-1.55 +1.28 -0.99 +1.73 -0.76 -0.59 +0.98 +8.47 +1.71 +2.42 -1.09 +0.54
 -3.56 -0.23 -0.40 +1.47 -0.18 : M
+2.24 -6.58 -2.33 +2.73 +1.77 +3.67 +1.76 +4.56 +2.85 +0.38 +3.10 +3.76
 -0.09 +2.92 +7.78 +2.04 -2.13 : K
+0.15 -2.19 -0.30 +2.52 +0.26 -0.34 +4.06 +1.25 -1.15 +0.80 -0.82 -2.40
 -0.70 +0.63 +0.42 +0.03 +1.68 : K
+0.20 +1.46 -1.04 +0.27 -1.29 +1.20 +0.28 -2.03 -0.01 +2.03 -1.49 -2.69
 -0.76 +2.84 +0.44 +3.45 +2.07 : K
+0.01 +0.93 -0.53 +0.39 +0.49 -1.01 +1.56 +2.74 +2.14 +0.84 -0.77 +2.23
 -1.02 -1.19 -0.34 +0.25 -0.65 : M
-0.08 -2.83 -1.34 +1.59 +1.19 +1.07 -0.32 -3.38 +0.82 +1.80 +0.04 +3.28
 -2.67 -1.72 -1.59 +0.20 -1.08 : E
-0.41 -1.80 -1.01 +1.18 +0.00 +1.99 -0.41 +0.64 +0.69 +3.89 +0.49 +0.70
 -3.13 -1.21 -0.87 +0.09 -0.69 : E
+0.17 -1.30 -0.60 +0.74 +1.08 +0.63 +0.41 -0.64 +2.97 +3.41 -0.77 +2.96
 -2.72 -0.47 +1.80 -0.55 -1.08 : E
-0.32 +2.52 -0.97 -0.21 -0.68 +0.25 +0.79 +4.06 +0.90 +0.34 -1.75 +0.84
 -4.23 +0.91 -2.83 +1.91 -0.37 : M
-0.84 +0.17 -0.79 +0.44 +0.07 +0.74 +0.08 +7.95 +1.83 +1.23 -1.75 +1.35
 -2.68 -0.31 -1.89 -0.77 -0.97 : M
-0.41 -1.00 +0.09 +1.57 +1.01 +0.03 -0.03 -2.32 +0.24 +1.55 -0.31 +1.56
 -1.94 -0.85 +0.78 +1.12 +0.45 : E
+1.29 -1.36 -0.56 +2.16 -2.24 +0.97 +0.97 +1.35 +0.66 +0.61 -2.74 -0.83
 -1.17 +2.34 -3.34 +0.74 +0.23 : K
-0.85 -2.34 +0.17 +1.34 -0.01 +0.28 +0.23 -2.71 +2.51 +3.23 -0.79 +2.23
 -3.06 -0.24 +2.07 -0.16 -1.10 : E
-1.24 -3.60 -0.17 +0.97 +0.38 +0.00 +0.06 -1.02 -2.26 +0.04 -0.74 -4.85
 -0.78 +0.62 +0.53 +0.41 +1.91 : K
-0.85 -2.46 +0.89 +2.12 -0.92 +0.78 -0.52 -3.85 +3.30 +2.53 -0.78 -0.31
 -0.73 +0.44 -0.89 -0.48 -0.66 : E
+0.58 -1.69 -1.37 +1.06 +0.63 -0.16 +0.11 -1.09 +0.15 +1.01 +0.93 +3.45
 -1.48 +0.13 +0.96 +1.34 +0.38 : E
-0.06 -2.55 +0.11 +2.88 +0.24 +0.34 -0.13 -2.77 +3.40 +1.17 -1.38 +1.14
 -0.76 -0.41 -0.53 -0.58 -1.37 : E
-1.47 +1.89 -1.39 +1.58 -0.50 -0.40 +0.89 +4.53 +1.99 +1.59 -1.80 +1.04
 -3.71 +0.63 -2.31 +0.47 -0.87 : M
-0.20 -0.81 -1.02 -0.44 +0.84 +0.46 -0.60 -5.62 +3.22 +2.32 -0.25 +4.30
 -1.05 -0.89 -0.47 -0.01 -0.31 : E
-0.37 +0.68 -0.44 +1.09 +2.01 -0.54 +1.72 +4.37 +0.55 +1.36 -1.24 +1.62
 -1.06 -0.77 +0.11 +0.39 -0.28 : M
-0.61 -1.26 +0.25 +2.05 -0.92 -0.12 +1.98 -1.14 +2.20 -0.31 -1.87 -1.51
 +0.68 +1.71 -1.95 +0.39 -1.44 : K
